Below are the code and all the weights of a small trained network. Each question names an input and a class and asks about switching units off, where a switched-off unit gives its printed mean instead of its output.

import numpy as np


def w(rows, s, z=0):
    codes = np.array(rows[::2]) - 128.0
    scale = np.full(codes.shape[1], s)
    scale[-1] = z or s
    return codes * scale


def norm(h):
    return h / np.sqrt((h * h).mean(-1, keepdims=True) + 1e-5)


def f(y):
    return y / 2 * (1 + np.tanh(0.7978845608 * (y + 0.044715 * y**3)))


def log_softmax(a):
    a = a - a.max(-1, keepdims=True)
    return a - np.log(np.exp(a).sum(-1, keepdims=True))


def net(x, mask):
    res = np.array(x, float).reshape(1, 6) / 4 @ E
    u = 0
    for l in range(3):
        y = f(norm(res) @ A[l][:, :-1].T + A[l][:, -1])
        res = res + np.where(mask[u : u + 9], y, B[l][:, -1]) @ B[l][:, :-1]
        u += 9
    return log_softmax(norm(res)[-1] @ U[:, :-1].T + U[:, -1])


A, B = {}, {}
E = w([
[138,133,117,122,143,111,131,139,135,136,116],'x0',
[94,183,72,131,214,189,213,102,102,149,139],'x1',
[160,97,134,140,214,141,55,133,61,88,123],'x2',
[73,115,119,102,165,164,55,76,211,154,90],'x3',
[172,121,158,209,206,144,148,166,254,87,167],'x4',
[135,123,116,130,131,133,138,143,129,121,100],'x5',
],0.0066)
A[0] = w([
[70,95,169,88,149,128,140,124,134,137,200,165],'L0N1',
[240,100,152,107,220,178,48,134,79,107,145,26],'L0N2',
[135,88,184,214,143,156,116,164,188,95,174,89],'L0N3',
[209,97,145,74,62,43,54,151,167,75,105,25],'L0N4',
[84,249,112,114,26,99,188,126,229,115,118,4],'L0N5',
[204,143,73,191,63,61,157,252,26,123,210,58],'L0N6',
[94,115,143,40,97,106,125,123,46,240,89,27],'L0N7',
[108,147,169,112,151,135,92,87,192,166,65,32],'L0N8',
[43,118,97,127,27,133,188,199,187,140,204,51],'L0N9',
],0.004,0.0027)
B[0] = w([
[159,148,89,127,118,150,161,167,114,97,44,159],'L0N1',
[172,102,201,137,124,137,127,28,94,139,98,188],'L0N2',
[128,161,140,169,148,92,149,159,129,142,68,206],'L0N3',
[39,64,100,188,102,104,152,153,114,169,172,183],'L0N4',
[172,76,218,68,170,133,155,87,132,125,58,198],'L0N5',
[151,173,157,1,107,225,86,147,136,36,183,253],'L0N6',
[132,173,92,178,80,91,127,89,119,71,104,234],'L0N7',
[167,124,42,133,110,151,110,154,144,70,206,149],'L0N8',
[197,117,155,80,167,111,126,104,151,168,151,180],'L0N9',
],0.0071,0.0025)
A[1] = w([
[85,105,104,128,125,158,61,69,191,162,93,37],'L1N1',
[83,108,66,113,143,185,2,97,233,113,102,53],'L1N2',
[149,176,119,88,99,93,153,144,169,203,190,116],'L1N3',
[225,136,164,167,149,148,169,207,159,96,199,137],'L1N4',
[191,131,189,118,33,116,61,186,157,64,113,136],'L1N5',
[73,194,104,130,195,170,179,109,115,143,88,72],'L1N6',
[137,88,125,154,190,117,60,103,53,124,173,5],'L1N7',
[122,91,179,134,46,131,49,189,167,171,148,47],'L1N8',
[138,211,95,94,184,202,198,86,113,114,187,71],'L1N9',
],0.0057,0.0026)
B[1] = w([
[176,145,167,44,118,146,179,254,88,4,230,191],'L1N1',
[143,203,101,31,86,153,113,192,141,134,227,244],'L1N2',
[170,70,116,151,178,244,128,107,107,88,89,161],'L1N3',
[31,203,108,97,34,101,56,63,118,79,128,254],'L1N4',
[92,120,64,146,204,174,163,190,94,185,170,246],'L1N5',
[71,70,196,162,132,75,104,206,119,150,151,219],'L1N6',
[192,80,157,120,149,162,170,138,172,101,68,160],'L1N7',
[161,80,109,212,214,90,220,200,46,214,78,180],'L1N8',
[142,29,87,183,132,78,131,253,86,179,167,255],'L1N9',
],0.0063,0.0036)
A[2] = w([
[225,63,153,106,138,189,175,101,151,159,73,67],'L2N1',
[85,159,143,245,168,95,112,116,244,85,134,76],'L2N2',
[190,65,142,128,227,127,52,57,69,79,90,26],'L2N3',
[104,124,78,113,96,92,124,71,25,126,75,60],'L2N4',
[59,85,57,185,215,146,177,115,93,202,180,2],'L2N5',
[201,177,145,160,147,111,175,152,73,61,138,137],'L2N6',
[101,3,151,156,106,71,97,186,128,139,143,30],'L2N7',
[124,132,110,100,181,155,79,133,176,189,108,154],'L2N8',
[140,117,139,87,89,98,223,84,194,209,115,123],'L2N9',
],0.0068,0.0029)
B[2] = w([
[136,144,167,104,180,168,141,88,124,92,92,164],'L2N1',
[144,187,67,149,86,95,86,13,100,160,69,232],'L2N2',
[157,108,211,117,128,181,225,108,187,131,96,210],'L2N3',
[120,192,105,207,155,93,76,51,248,122,118,253],'L2N4',
[161,71,153,195,108,52,156,164,76,167,114,209],'L2N5',
[96,84,110,43,119,149,97,147,188,160,120,200],'L2N6',
[94,91,103,180,183,85,209,145,108,191,123,199],'L2N7',
[88,73,132,60,13,146,143,159,2,105,134,156],'L2N8',
[168,66,218,148,212,196,107,128,115,73,103,184],'L2N9',
],0.0082,0.004)
U = w([
[107,56,101,210,139,38,162,205,65,198,149,131],'0',
[124,162,105,28,84,149,92,188,109,74,225,241],'1',
[120,229,77,175,94,65,63,14,145,125,86,105],'2',
[183,56,253,112,162,173,174,88,141,99,80,5],'3',
],0.012,0.0018)

Each question gives the input, the list of numbers given to net, and the class t.
The units are the neurons (one row each of A and B). Each row of codes is followed by its name. A weight is (code - 128) times the scale printed after its matrix; where a second scale follows, it is the last column's (A, B and U).
mask holds one flag per neuron, layer by layer. A switched-off neuron (its flag False) gives its mean, the last column of its row in B, instead of its output. The means were averaged over made-up inputs and are rounded, as every weight is.
A unit's drop is (log p(t) with every unit on - log p(t) with that unit switched off) / (log p(t) with every unit on - log p(t) with every unit switched off).
The circuit of an input: a set's keep is (log p(t) with only the set's units on - log p(t) with every unit switched off) / (log p(t) with every unit on - log p(t) with every unit switched off). Starting from the 12 units with the biggest drops (on a tie, the unit counted first), units are removed one at a time, each time the one whose removal leaves the highest keep (on an exact tie, the one counted first), for as long as the keep stays at least 0.8.
circuit, biggest first: the units of the circuit, biggest drop first
unit that matters most: the unit with the biggest drop
k most important neurons: the k neurons with the biggest drops, biggest first
k most important neurons of layer l: the k neurons of layer l with the biggest drops, biggest first
input [-2,-3,6,8,4,-5], class 1: unit that matters most => L1N2
input [4,-5,-4,-2,6,-7], class 2: 2 most important neurons => (L2N2, L1N4)
input [4,7,8,-1,-4,0], class 3: 2 most important neurons => (L2N3, L0N2)
input [8,6,0,6,4,-3], class 0: 2 most important neurons => (L1N9, L1N6)
input [-3,-2,-3,-4,-6,8], class 2: 2 most important neurons of layer 1 => (L1N1, L1N2)
input [4,7,-8,5,4,6], class 3: 3 most important neurons of layer 2 => (L2N9, L2N1, L2N7)
input [7,-6,8,5,-6,-6], class 3: 4 most important neurons => (L2N3, L1N7, L1N9, L0N2)
input [3,4,0,8,-8,4], class 1: 2 most important neurons => (L1N2, L1N1)
input [3,0,5,-1,-6,-4], class 2: 2 most important neurons => (L2N4, L0N7)
input [-6,-3,-4,2,-3,-2], class 3: 3 most important neurons of layer 1 => (L1N9, L1N4, L1N6)
input [0,1,4,7,-7,0], class 1: 3 most important neurons => (L1N2, L1N1, L2N2)
input [-7,6,-7,5,-4,-1], class 3: 3 most important neurons => (L0N5, L2N9, L1N5)
input [-7,-4,-2,-5,3,-4], class 1: 2 most important neurons => (L0N6, L1N4)
input [-4,7,6,4,-7,-7], class 0: circuit, biggest first => (L2N5)
input [3,-3,-6,-6,2,-8], class 1: 2 most important neurons => (L0N6, L1N4)
input [1,-2,-8,-8,-1,1], class 1: 2 most important neurons of layer 1 => (L1N4, L1N5)
input [6,0,3,2,-1,5], class 3: 2 most important neurons of layer 0 => (L0N2, L0N6)
input [7,-3,-1,5,8,0], class 2: 3 most important neurons => (L2N2, L0N3, L0N6)
input [-6,-7,-7,4,-2,-7], class 0: 3 most important neurons of layer 1 => (L1N8, L1N5, L1N7)
input [-1,2,7,-1,-8,0], class 2: most important neuron of layer 2 => (L2N4)
input [-8,4,-4,-5,0,-4], class 1: 2 most important neurons of layer 0 => (L0N6, L0N9)
